Here is a tiny trained network, its code and every weight. The questions are about switching its units off for an input and a class, where a switched-off unit gives its printed mean instead of its output.

import numpy as np


def w(rows, s, z=0):
    codes = np.array(rows[::2]) - 128.0
    scale = np.full(codes.shape[1], s)
    scale[-1] = z or s
    return codes * scale


def norm(h):
    return h / np.sqrt((h * h).mean(-1, keepdims=True) + 1e-5)


def f(y):
    return np.maximum(y, 0)


def log_softmax(a):
    a = a - a.max(-1, keepdims=True)
    return a - np.log(np.exp(a).sum(-1, keepdims=True))


def net(x, mask):
    res = np.array(x, float).reshape(1, 5) / 4 @ E
    u = 0
    for l in range(2):
        y = f(norm(res) @ A[l][:, :-1].T + A[l][:, -1])
        res = res + np.where(mask[u : u + 14], y, B[l][:, -1]) @ B[l][:, :-1]
        u += 14
    return log_softmax(norm(res)[-1] @ U[:, :-1].T + U[:, -1])


A, B = {}, {}
E = w([
[117,132,132,124,140],'x0',
[145,119,130,127,107],'x1',
[179,163,80,105,152],'x2',
[176,182,158,143,156],'x3',
[83,254,125,119,69],'x4',
],0.009)
A[0] = w([
[70,183,185,130,123,127],'L0N1',
[110,39,48,99,154,137],'L0N2',
[111,76,159,140,125,132],'L0N3',
[101,127,103,170,189,111],'L0N4',
[224,120,164,118,225,61],'L0N5',
[126,254,95,85,68,252],'L0N6',
[141,157,126,55,118,57],'L0N7',
[57,124,87,149,87,254],'L0N8',
[237,119,113,119,139,60],'L0N9',
[163,194,118,64,122,102],'L0N10',
[151,99,206,213,102,84],'L0N11',
[167,23,142,73,143,28],'L0N12',
[118,66,120,189,111,145],'L0N13',
[159,109,173,161,176,125],'L0N14',
],0.0097,0.0032)
B[0] = w([
[152,81,132,127,143,181],'L0N1',
[127,230,188,173,176,207],'L0N2',
[133,143,172,115,150,167],'L0N3',
[142,106,141,85,106,145],'L0N4',
[124,104,12,70,73,192],'L0N5',
[135,114,137,180,124,255],'L0N6',
[158,114,107,162,125,146],'L0N7',
[137,91,122,165,87,196],'L0N8',
[89,155,87,103,112,172],'L0N9',
[131,118,143,143,167,177],'L0N10',
[78,151,166,120,179,165],'L0N11',
[145,131,173,152,152,191],'L0N12',
[114,145,129,111,129,174],'L0N13',
[91,110,98,71,103,169],'L0N14',
],0.011,0.0093)
A[1] = w([
[141,146,108,190,135,57],'L1N1',
[142,110,151,128,154,73],'L1N2',
[129,110,78,165,117,86],'L1N3',
[1,122,115,107,61,50],'L1N4',
[126,116,168,136,143,18],'L1N5',
[163,161,100,134,79,74],'L1N6',
[109,83,137,186,119,125],'L1N7',
[59,43,141,92,112,50],'L1N8',
[117,98,141,170,116,110],'L1N9',
[203,169,142,160,134,4],'L1N10',
[108,220,149,92,128,140],'L1N11',
[65,83,160,145,53,99],'L1N12',
[135,138,197,91,121,126],'L1N13',
[144,112,102,197,159,91],'L1N14',
],0.015,0.0024)
B[1] = w([
[104,141,135,123,197,232],'L1N1',
[109,163,143,139,107,166],'L1N2',
[90,102,160,173,149,201],'L1N3',
[188,213,90,86,254,202],'L1N4',
[150,128,145,176,87,181],'L1N5',
[89,106,209,91,154,182],'L1N6',
[47,141,146,190,86,255],'L1N7',
[250,198,103,152,141,200],'L1N8',
[101,88,142,115,102,222],'L1N9',
[169,138,101,68,180,210],'L1N10',
[218,97,134,146,175,187],'L1N11',
[110,36,97,45,57,240],'L1N12',
[147,171,142,175,162,193],'L1N13',
[190,154,169,141,125,241],'L1N14',
],0.0086,0.0063)
U = w([
[99,131,255,226,148,106],'0',
[252,215,116,139,248,30],'1',
[73,41,12,49,47,251],'2',
],0.0091,0.0026)

Each question gives the input, the list of numbers given to net, and the class t.
The units are the neurons (one row each of A and B). Each row of codes is followed by its name. A weight is (code - 128) times the scale printed after its matrix; where a second scale follows, it is the last column's (A, B and U).
mask holds one flag per neuron, layer by layer. A switched-off neuron (its flag False) gives its mean, the last column of its row in B, instead of its output. The means were averaged over made-up inputs and are rounded, as every weight is.
A unit's drop is (log p(t) with every unit on - log p(t) with that unit switched off) / (log p(t) with every unit on - log p(t) with every unit switched off).
The circuit of an input: a set's keep is (log p(t) with only the set's units on - log p(t) with every unit switched off) / (log p(t) with every unit on - log p(t) with every unit switched off). Starting from the 12 units with the biggest drops (on a tie, the unit counted first), units are removed one at a time, each time the one whose removal leaves the highest keep (on an exact tie, the one counted first), for as long as the keep stays at least 0.8.
units of the circuit, in order: the units of the circuit, biggest drop first
k most important neurons: the k neurons with the biggest drops, biggest first
top k neurons in layer l: the k neurons of layer l with the biggest drops, biggest first
drop of u: that unit's drop, to one decimal
input [2,1,0,-3,8], class 2: units of the circuit, in order : (L0N2)
input [-1,0,-4,3,-7], class 1: units of the circuit, in order : (L0N14 L1N8)
input [4,-7,-5,2,0], class 1: 2 most important neurons : (L1N8 L0N6)
input [7,-6,7,0,5], class 0: units of the circuit, in order : (L0N6 L1N4)
input [6,-1,8,3,-1], class 2: units of the circuit, in order : (L0N5 L0N2)
input [8,-3,-6,2,-4], class 1: 3 most important neurons : (L0N6 L0N14 L1N8)
input [2,8,-7,4,-6], class 1: units of the circuit, in order : (L1N8 L0N14)
input [7,3,-8,7,-7], class 1: 3 most important neurons : (L0N5 L1N8 L0N14)
input [2,-4,8,-2,5], class 0: top 2 neurons in layer 0 : (L0N6 L0N2)
input [1,-3,6,5,0], class 2: top 3 neurons in layer 0 : (L0N5 L0N2 L0N9)
input [-1,1,-4,4,0], class 1: top 2 neurons in layer 0 : (L0N2 L0N14)
input [6,4,5,-8,1], class 0: 2 most important neurons : (L0N8 L1N4)
input [-4,-6,2,0,6], class 0: 2 most important neurons : (L0N2 L0N6)
input [5,-2,6,2,-8], class 2: units of the circuit, in order : (L0N5)
input [8,-8,7,-4,7], class 0: 2 most important neurons : (L0N6 L0N2)
input [-2,1,1,-8,-4], class 1: top 2 neurons in layer 0 : (L0N2 L0N6)
input [-8,7,7,0,8], class 0: top 3 neurons in layer 0 : (L0N6 L0N2 L0N3)
input [0,0,-8,7,-6], class 1: top 2 neurons in layer 0 : (L0N5 L0N14)
input [-7,8,8,8,-4], class 2: drop of L0N5 : 0.2
input [5,2,-4,-6,3], class 2: units of the circuit, in order : (L1N12)
input [-2,6,-8,8,-7], class 1: drop of L0N5 : 0.5
input [1,-5,1,4,-8], class 2: drop of L0N5 : 1.4
input [0,8,4,8,-4], class 2: drop of L0N5 : 0.1
